Below are the code and all the weights of a small trained network. Each question names an input and a target symbol and asks about switching units off, where a switched-off unit gives its printed mean instead of its output.

import numpy as np


def w(rows, s, z=0):
    codes = np.array(rows[::2]) - 128.0
    scale = np.full(codes.shape[1], s)
    scale[-1] = z or s
    return codes * scale


def norm(h):
    return h / np.sqrt((h * h).mean(-1, keepdims=True) + 1e-5)


def f(y):
    return np.maximum(y, 0)


def softmax(a):
    e = np.exp(a - a.max(-1, keepdims=True))
    return e / e.sum(-1, keepdims=True)


def log_softmax(a):
    a = a - a.max(-1, keepdims=True)
    return a - np.log(np.exp(a).sum(-1, keepdims=True))


def net(x, mask):
    ids = ['ΛΞΠΣΦΨΩαβζη'.index(c) for c in x.split()]
    T = len(ids)
    res = E[ids] + P[:T]
    r = norm(res)
    for j in range(3):
        rows = slice(4 * j, 4 * j + 4)
        q, k, v = (r @ M[0][rows].T for M in (Q, K, V))
        z = softmax(np.where(np.tri(T) > 0, q @ k.T / 4**0.5, -1e9)) @ v
        o = O[0][rows]
        res = res + np.where(mask[j], z, o[:, -1]) @ o[:, :-1]
    y = f(norm(res) @ A[0][:, :-1].T + A[0][:, -1])
    res = res + np.where(mask[3:19], y, B[0][:, -1]) @ B[0][:, :-1]
    return log_softmax(norm(res)[-1] @ U[:, :-1].T + U[:, -1])


Q, K, V, O, A, B = {}, {}, {}, {}, {}, {}
E = w([
[160,124,55,169,154,146],'Λ',
[132,193,83,112,125,119],'Ξ',
[142,124,226,172,231,217],'Π',
[107,54,189,85,126,75],'Σ',
[4,124,150,104,114,71],'Φ',
[129,186,139,153,89,109],'Ψ',
[103,100,118,127,185,87],'Ω',
[126,161,124,56,157,131],'α',
[147,159,135,58,158,110],'β',
[192,103,127,125,77,147],'ζ',
[44,84,129,168,50,156],'η',
],0.019)
P = w([
[102,199,252,179,202,227],'0',
[116,205,195,137,184,205],'1',
[106,171,172,142,171,154],'2',
[99,156,149,143,154,131],'3',
[93,136,121,126,133,111],'4',
[94,110,104,113,116,95],'5',
[94,97,83,112,88,79],'6',
[110,68,54,111,77,44],'7',
[128,39,47,114,67,2],'8',
],0.0068)
Q[0] = w([
[98,34,124,96,117,90],'h0',
[148,134,163,68,125,163],'h0',
[147,116,115,99,144,179],'h0',
[110,140,159,147,167,80],'h0',
[172,34,70,64,100,123],'h1',
[8,117,112,81,213,82],'h1',
[157,196,9,77,179,145],'h1',
[70,186,112,125,23,82],'h1',
[94,131,130,150,127,50],'h2',
[96,122,152,87,102,90],'h2',
[84,172,81,175,83,73],'h2',
[192,150,158,115,214,127],'h2',
],0.013)
K[0] = w([
[117,69,99,71,77,129],'h0',
[95,113,199,164,98,189],'h0',
[153,96,190,132,117,161],'h0',
[124,105,144,141,144,65],'h0',
[138,42,11,69,133,44],'h1',
[61,133,132,110,239,112],'h1',
[178,233,32,107,215,144],'h1',
[43,229,121,151,50,89],'h1',
[128,90,93,103,135,78],'h2',
[118,120,133,142,106,50],'h2',
[134,101,29,93,94,109],'h2',
[196,157,175,157,196,142],'h2',
],0.012)
V[0] = w([
[76,148,91,115,141,154],'h0',
[175,125,76,117,68,123],'h0',
[193,164,130,95,170,129],'h0',
[190,148,190,102,158,89],'h0',
[28,157,70,176,162,201],'h1',
[119,196,190,125,161,97],'h1',
[133,142,36,155,58,48],'h1',
[112,187,179,192,141,187],'h1',
[61,132,182,158,93,188],'h2',
[97,141,119,54,101,86],'h2',
[184,191,197,193,145,3],'h2',
[130,201,141,160,174,149],'h2',
],0.0074)
O[0] = w([
[90,119,88,145,142,149,62],'h0',
[102,154,142,156,156,75,146],'h0',
[132,94,154,129,146,127,207],'h0',
[163,78,169,90,136,124,223],'h0',
[198,111,137,139,138,27,3],'h1',
[78,70,141,135,107,83,132],'h1',
[144,130,194,98,194,147,191],'h1',
[122,82,90,113,154,88,164],'h1',
[138,146,181,149,128,92,236],'h2',
[107,92,120,97,148,88,65],'h2',
[131,164,123,2,152,148,214],'h2',
[98,146,126,113,178,171,231],'h2',
],0.0085,0.002)
A[0] = w([
[211,177,164,116,198,185,147],'n0',
[69,60,107,87,76,110,85],'n1',
[85,152,162,126,137,139,79],'n2',
[97,124,85,109,127,59,122],'n3',
[115,57,142,153,45,90,74],'n4',
[103,61,41,114,148,152,136],'n5',
[190,93,119,148,127,221,121],'n6',
[197,178,134,82,100,167,108],'n7',
[237,160,135,129,11,242,3],'n8',
[141,118,137,226,169,188,83],'n9',
[139,130,184,56,87,238,117],'n10',
[106,166,254,116,149,162,87],'n11',
[100,34,204,133,203,153,104],'n12',
[124,210,160,88,112,117,58],'n13',
[170,127,121,125,72,195,67],'n14',
[120,153,165,86,191,134,126],'n15',
],0.01,0.0054)
B[0] = w([
[70,80,69,147,173,116,234],'n0',
[200,130,101,138,204,109,166],'n1',
[141,169,118,137,140,108,139],'n2',
[184,149,101,104,114,184,176],'n3',
[107,108,27,95,118,165,158],'n4',
[181,137,132,147,84,92,149],'n5',
[113,204,112,137,171,133,213],'n6',
[107,110,112,213,154,71,201],'n7',
[82,254,117,180,109,231,243],'n8',
[116,41,170,34,173,58,174],'n9',
[100,125,67,127,60,129,255],'n10',
[180,184,172,88,89,57,202],'n11',
[109,183,164,147,75,221,171],'n12',
[193,141,136,153,138,100,164],'n13',
[101,192,112,166,145,190,183],'n14',
[125,53,172,204,118,124,183],'n15',
],0.0086,0.0092)
U = w([
[113,106,152,33,73,174,183],'Λ',
[164,188,211,133,112,54,162],'Ξ',
[119,110,98,185,248,104,62],'Π',
[96,80,146,182,76,96,121],'Σ',
[218,102,156,153,129,198,123],'Φ',
[96,109,212,81,187,168,247],'Ψ',
[129,120,132,113,132,126,75],'Ω',
[135,135,133,112,122,109,72],'α',
[99,228,101,150,131,154,185],'β',
[152,149,82,115,98,102,3],'ζ',
[24,174,135,44,155,57,26],'η',
],0.015,0.0054)

Each question gives the input, a string of symbols that net reads in full, and the target symbol t.
The units are the heads (4 rows each of Q, K, V and O) and the neurons (one row each of A and B). Each row of codes is followed by its name. A weight is (code - 128) times the scale printed after its matrix; where a second scale follows, it is the last column's (O, A, B and U).
mask holds one flag per unit, heads first, then neurons. A switched-off unit (its flag False) gives its mean, the last column of its rows in O or B, instead of its output. The means were averaged over made-up inputs and are rounded, as every weight is.
A unit's drop is (log p(t) with every unit on - log p(t) with that unit switched off) / (log p(t) with every unit on - log p(t) with every unit switched off).
The circuit of an input: a set's keep is (log p(t) with only the set's units on - log p(t) with every unit switched off) / (log p(t) with every unit on - log p(t) with every unit switched off). Starting from the 12 units with the biggest drops (on a tie, the unit counted first), units are removed one at a time, each time the one whose removal leaves the highest keep (on an exact tie, the one counted first), for as long as the keep stays at least 0.8.
circuit, biggest first: the units of the circuit, biggest drop first
most important unit: the unit with the biggest drop
k most important neurons: the k neurons with the biggest drops, biggest first
which heads matter: for each layer, one digit per head in row order, 1 if its drop is at least 0.15 and else 0, layers parted by /
drop when u is switched off: that unit's drop, to one decimal
input Ψ Ψ ζ Π α, target η: circuit, biggest first	(n8)
input α ζ Λ Ξ Λ Λ α, target Ψ: 2 most important neurons	(n10, n7)
input Λ ζ Ψ ζ α, target Ξ: which heads matter	110
input ζ Ψ η Ψ, target Σ: which heads matter	011
input ζ Ψ Λ Ψ α, target η: which heads matter	001
input Λ Ψ ζ ζ ζ η Ξ Ξ, target Π: 4 most important neurons	(n8, n11, n10, n15)
input η ζ Ψ ζ Ψ Σ Π, target Ψ: which heads matter	000
input Π ζ Ω Σ Λ Ξ α Λ Π, target Ψ: which heads matter	001
input Ψ Π Ψ ζ ζ Λ Ξ Ω, target Φ: which heads matter	011
input Ψ β Σ β, target η: which heads matter	001
input Ξ Λ β, target Ψ: which heads matter	110
input ζ ζ Ξ Σ Ψ η, target Σ: which heads matter	001
input ζ Φ Σ Λ Λ Π Π ζ α, target Σ: which heads matter	010
input Ψ α Φ β Ψ ζ Λ, target Π: which heads matter	010
input Λ ζ ζ β Π ζ α Λ β, target Ξ: which heads matter	110
input ζ ζ ζ α ζ β, target Ξ: which heads matter	100
input ζ Ψ Ψ Ψ, target Ξ: which heads matter	001
input Σ ζ ζ η ζ α, target Ξ: 2 most important neurons	(n8, n0)
input ζ Π Ψ Ψ Λ Ψ ζ Ψ, target ζ: most important unit	n8
input Π η α, target Σ: most important unit	h0
input Ξ ζ Ξ ζ Σ ζ Λ Ξ, target ζ: 2 most important neurons	(n8, n3)
input Ψ Ω ζ Λ ζ Λ β, target Π: drop when n6 is switched off	-0.1
input Φ ζ Ψ β Ψ η, target Σ: drop when h2 is switched off	1.5
input ζ ζ Ξ Ψ Λ, target Π: drop when n11 is switched off	0.0
input Ξ Ψ ζ Ψ, target ζ: drop when n8 is switched off	0.6
